Here is a tiny trained network, its code and every weight. The questions are about switching its units off for an input and a class, where a switched-off unit gives its printed mean instead of its output.

import numpy as np


def w(rows, s, z=0):
    codes = np.array(rows[::2]) - 128.0
    scale = np.full(codes.shape[1], s)
    scale[-1] = z or s
    return codes * scale


def norm(h):
    return h / np.sqrt((h * h).mean(-1, keepdims=True) + 1e-5)


def f(y):
    return y / 2 * (1 + np.tanh(0.7978845608 * (y + 0.044715 * y**3)))


def log_softmax(a):
    a = a - a.max(-1, keepdims=True)
    return a - np.log(np.exp(a).sum(-1, keepdims=True))


def net(x, mask):
    res = np.array(x, float).reshape(1, 7) / 4 @ E
    u = 0
    for l in range(4):
        y = f(norm(res) @ A[l][:, :-1].T + A[l][:, -1])
        res = res + np.where(mask[u : u + 3], y, B[l][:, -1]) @ B[l][:, :-1]
        u += 3
    return log_softmax(norm(res)[-1] @ U[:, :-1].T + U[:, -1])


A, B = {}, {}
E = w([
[121,107,211,128,48,115],'x0',
[192,120,192,153,66,114],'x1',
[219,93,206,101,188,155],'x2',
[173,134,18,32,28,56],'x3',
[141,191,26,226,78,245],'x4',
[91,253,173,149,216,141],'x5',
[76,71,85,96,130,209],'x6',
],0.005)
A[0] = w([
[254,112,76,64,221,50,249],'L0N1',
[48,140,228,73,154,54,44],'L0N2',
[62,178,242,88,125,173,72],'L0N3',
],0.0051,0.0015)
B[0] = w([
[182,76,105,36,33,227,254],'L0N1',
[36,2,169,154,151,91,197],'L0N2',
[65,40,74,188,217,86,173],'L0N3',
],0.0097,0.0028)
A[1] = w([
[87,90,79,113,75,126,229],'L1N1',
[113,3,149,186,101,74,95],'L1N2',
[71,121,183,115,157,120,2],'L1N3',
],0.0063,0.0014)
B[1] = w([
[2,130,122,138,206,120,253],'L1N1',
[107,169,201,100,104,87,239],'L1N2',
[202,71,128,124,252,38,148],'L1N3',
],0.0076,0.0025)
A[2] = w([
[104,104,145,134,148,143,251],'L2N1',
[121,119,192,254,93,178,230],'L2N2',
[164,110,203,139,117,98,57],'L2N3',
],0.0087,0.0025)
B[2] = w([
[87,170,85,234,151,194,211],'L2N1',
[213,205,148,141,147,181,252],'L2N2',
[26,1,89,153,147,112,161],'L2N3',
],0.0093,0.0038)
A[3] = w([
[176,54,123,91,131,44,183],'L3N1',
[122,151,2,146,213,114,251],'L3N2',
[83,220,155,133,27,162,207],'L3N3',
],0.0063,0.0026)
B[3] = w([
[74,165,211,188,165,224,182],'L3N1',
[112,152,67,20,139,90,254],'L3N2',
[145,90,149,187,102,7,218],'L3N3',
],0.012,0.0039)
U = w([
[125,130,116,129,174,42,4],'0',
[198,185,81,128,90,41,107],'1',
[81,180,82,119,231,147,107],'2',
[218,194,130,217,175,195,142],'3',
[55,131,4,55,85,119,113],'4',
[155,78,159,53,59,218,102],'5',
[46,50,221,154,179,115,219],'6',
[116,111,160,217,38,45,62],'7',
],0.014,0.0037)

Each question gives the input, the list of numbers given to net, and the class t.
The units are the neurons (one row each of A and B). Each row of codes is followed by its name. A weight is (code - 128) times the scale printed after its matrix; where a second scale follows, it is the last column's (A, B and U).
mask holds one flag per neuron, layer by layer. A switched-off neuron (its flag False) gives its mean, the last column of its row in B, instead of its output. The means were averaged over made-up inputs and are rounded, as every weight is.
A unit's drop is (log p(t) with every unit on - log p(t) with that unit switched off) / (log p(t) with every unit on - log p(t) with every unit switched off).
The circuit of an input: a set's keep is (log p(t) with only the set's units on - log p(t) with every unit switched off) / (log p(t) with every unit on - log p(t) with every unit switched off). Starting from all 12 units, units are removed one at a time, each time the one whose removal leaves the highest keep (on an exact tie, the one counted first), for as long as the keep stays at least 0.8.
circuit, biggest first: the units of the circuit, biggest drop first
most important unit: the unit with the biggest drop
top k neurons: the k neurons with the biggest drops, biggest first
top k neurons in layer l: the k neurons of layer l with the biggest drops, biggest first
drop when u is switched off: that unit's drop, to one decimal
input [-2,6,-7,5,0,1,-1], class 7: circuit, biggest first -> L3N3
input [3,-2,7,8,8,6,4], class 1: circuit, biggest first -> L3N3, L0N3
input [-6,4,-1,-7,-1,-6,-5], class 3: top 2 neurons -> L2N2, L0N2
input [-1,-1,-2,4,8,5,-3], class 1: top 2 neurons -> L3N3, L0N3
input [-3,-6,0,2,3,6,6], class 4: top 2 neurons in layer 3 -> L3N2, L3N1
input [8,-8,8,8,-1,4,5], class 5: top 3 neurons -> L0N1, L3N2, L2N3
input [5,3,1,-8,1,-6,-5], class 3: top 3 neurons -> L2N2, L0N2, L3N3
input [-7,7,-1,0,7,-3,-4], class 1: top 2 neurons -> L3N1, L3N3
input [1,4,-1,7,5,4,5], class 1: top 2 neurons in layer 0 -> L0N3, L0N2
input [4,-6,3,5,-2,4,1], class 6: top 3 neurons -> L0N2, L3N2, L2N2
input [6,-5,2,-7,5,2,2], class 3: top 2 neurons -> L2N2, L1N1
input [-6,-3,0,-2,6,5,-4], class 1: top 2 neurons in layer 3 -> L3N2, L3N1
input [-4,2,-1,0,-2,2,-7], class 6: top 3 neurons -> L0N2, L3N1, L2N2
input [-2,-8,4,-1,7,3,-7], class 1: top 2 neurons -> L3N1, L3N2
input [6,1,-3,7,-4,-7,4], class 7: circuit, biggest first -> L3N2
input [-7,-6,5,0,6,-1,4], class 4: top 2 neurons in layer 3 -> L3N2, L3N1
input [-7,-7,-3,1,4,2,-4], class 4: top 2 neurons -> L3N2, L2N2
input [2,-2,3,-8,2,-4,0], class 3: drop when L2N2 is switched off -> 0.4
input [-1,-2,-7,6,8,7,-3], class 1: drop when L1N2 is switched off -> -0.1
input [2,-5,7,-7,3,-5,0], class 3: drop when L2N2 is switched off -> 0.1
input [1,5,7,5,1,1,-8], class 5: drop when L0N2 is switched off -> 0.0
input [8,-8,-2,-5,3,-1,8], class 2: most important unit -> L0N1
